Below is a small trained network, with its code and all its weights. Each question gives an input and a class and asks what happens when units are switched off, that is, made to give their printed mean instead of their output.

import numpy as np


def w(rows, s, z=0):
    codes = np.array(rows[::2]) - 128.0
    scale = np.full(codes.shape[1], s)
    scale[-1] = z or s
    return codes * scale


def f(y):
    return np.maximum(y, 0)


def log_softmax(a):
    a = a - a.max(-1, keepdims=True)
    return a - np.log(np.exp(a).sum(-1, keepdims=True))


def net(x, mask):
    res = np.array(x, float).reshape(1, 7) / 4 @ E
    y = f(res @ A[0][:, :-1].T + A[0][:, -1])
    res = res + np.where(mask, y, B[0][:, -1]) @ B[0][:, :-1]
    return log_softmax(res[-1] @ U[:, :-1].T + U[:, -1])


A, B = {}, {}
E = w([
[130,126,127,127,129],'x0',
[126,131,129,130,127],'x1',
[125,128,127,128,123],'x2',
[111,92,54,234,192],'x3',
[122,134,129,132,128],'x4',
[9,83,78,65,144],'x5',
[184,197,31,98,84],'x6',
],0.013)
A[0] = w([
[103,92,73,169,175,107],'N1',
[157,110,121,127,152,123],'N2',
[51,114,137,158,146,82],'N3',
[137,123,67,223,130,7],'N4',
[149,131,79,93,175,187],'N5',
[133,108,129,142,171,128],'N6',
[179,153,107,116,95,125],'N7',
[140,119,75,198,155,138],'N8',
[115,152,227,141,173,12],'N9',
[187,119,163,191,137,227],'N10',
[81,51,125,169,146,91],'N11',
[69,119,72,35,169,73],'N12',
[237,165,120,139,94,125],'N13',
[194,130,184,204,156,2],'N14',
[157,175,9,97,123,41],'N15',
[125,83,201,53,84,108],'N16',
[120,185,22,91,117,72],'N17',
[203,240,113,99,93,139],'N18',
[160,146,85,164,166,221],'N19',
[63,70,58,170,152,72],'N20',
],0.012,0.0091)
B[0] = w([
[175,162,100,88,182,191],'N1',
[148,132,148,100,118,141],'N2',
[122,119,105,108,163,170],'N3',
[154,181,178,152,9,175],'N4',
[146,152,119,124,93,182],'N5',
[108,159,104,125,106,155],'N6',
[137,152,92,122,163,187],'N7',
[72,75,209,180,95,198],'N8',
[187,161,129,166,42,168],'N9',
[159,163,155,198,30,237],'N10',
[156,130,89,108,182,183],'N11',
[129,144,207,221,66,206],'N12',
[143,190,92,111,149,234],'N13',
[16,2,185,133,205,188],'N14',
[81,51,190,166,94,200],'N15',
[90,85,177,153,119,210],'N16',
[123,133,195,166,121,201],'N17',
[192,140,95,90,163,252],'N18',
[74,97,145,100,196,212],'N19',
[119,155,97,73,159,201],'N20',
],0.011,0.015)
U = w([
[152,164,165,137,20,216],'0',
[87,98,180,126,108,153],'1',
[159,165,5,69,142,3],'2',
],0.017,0.0019)

Each question gives the input, the list of numbers given to net, and the class t.
The units are the neurons (one row each of A and B). Each row of codes is followed by its name. A weight is (code - 128) times the scale printed after its matrix; where a second scale follows, it is the last column's (A, B and U).
mask holds one flag per neuron, in row order. A switched-off neuron (its flag False) gives its mean, the last column of its row in B, instead of its output. The means were averaged over made-up inputs and are rounded, as every weight is.
A unit's drop is (log p(t) with every unit on - log p(t) with that unit switched off) / (log p(t) with every unit on - log p(t) with every unit switched off).
The circuit of an input: a set's keep is (log p(t) with only the set's units on - log p(t) with every unit switched off) / (log p(t) with every unit on - log p(t) with every unit switched off). Starting from the 12 units with the biggest drops (on a tie, the unit counted first), units are removed one at a time, each time the one whose removal leaves the highest keep (on an exact tie, the one counted first), for as long as the keep stays at least 0.8.
circuit, biggest first: the units of the circuit, biggest drop first
top k neurons: the k neurons with the biggest drops, biggest first
drop of u: that unit's drop, to one decimal
input [-2,1,5,4,2,1,5], class 1: circuit, biggest first	(N19)
input [-6,-4,5,-4,-5,-3,-7], class 0: top 3 neurons	(N9; N19; N10)
input [-5,-6,-7,5,7,4,8], class 1: top 2 neurons	(N15; N19)
input [-8,8,-1,2,-8,7,7], class 1: top 4 neurons	(N10; N15; N4; N9)
input [-5,-6,2,2,-2,1,6], class 1: top 2 neurons	(N10; N15)
input [0,-1,-5,5,-7,-4,0], class 1: top 3 neurons	(N14; N19; N8)
input [-2,8,-3,2,3,-7,-2], class 1: top 3 neurons	(N14; N19; N12)
input [5,-2,1,8,0,-5,0], class 1: top 2 neurons	(N14; N19)
input [1,-4,2,2,-5,5,6], class 1: top 2 neurons	(N10; N15)
input [-3,0,1,5,8,-8,-2], class 1: top 3 neurons	(N14; N19; N8)
input [4,-8,-7,7,2,-8,-2], class 1: top 2 neurons	(N14; N19)
input [1,7,8,-1,6,-1,-6], class 0: top 2 neurons	(N9; N19)
input [6,7,6,2,-6,7,8], class 1: top 3 neurons	(N15; N10; N4)
input [-8,-1,3,5,-3,2,8], class 1: circuit, biggest first	(N15)
input [3,3,-5,-6,6,0,7], class 2: drop of N1	0.0
input [-5,7,5,-6,7,-4,2], class 2: drop of N18	0.1
input [5,-5,6,1,7,8,-2], class 2: drop of N20	0.2
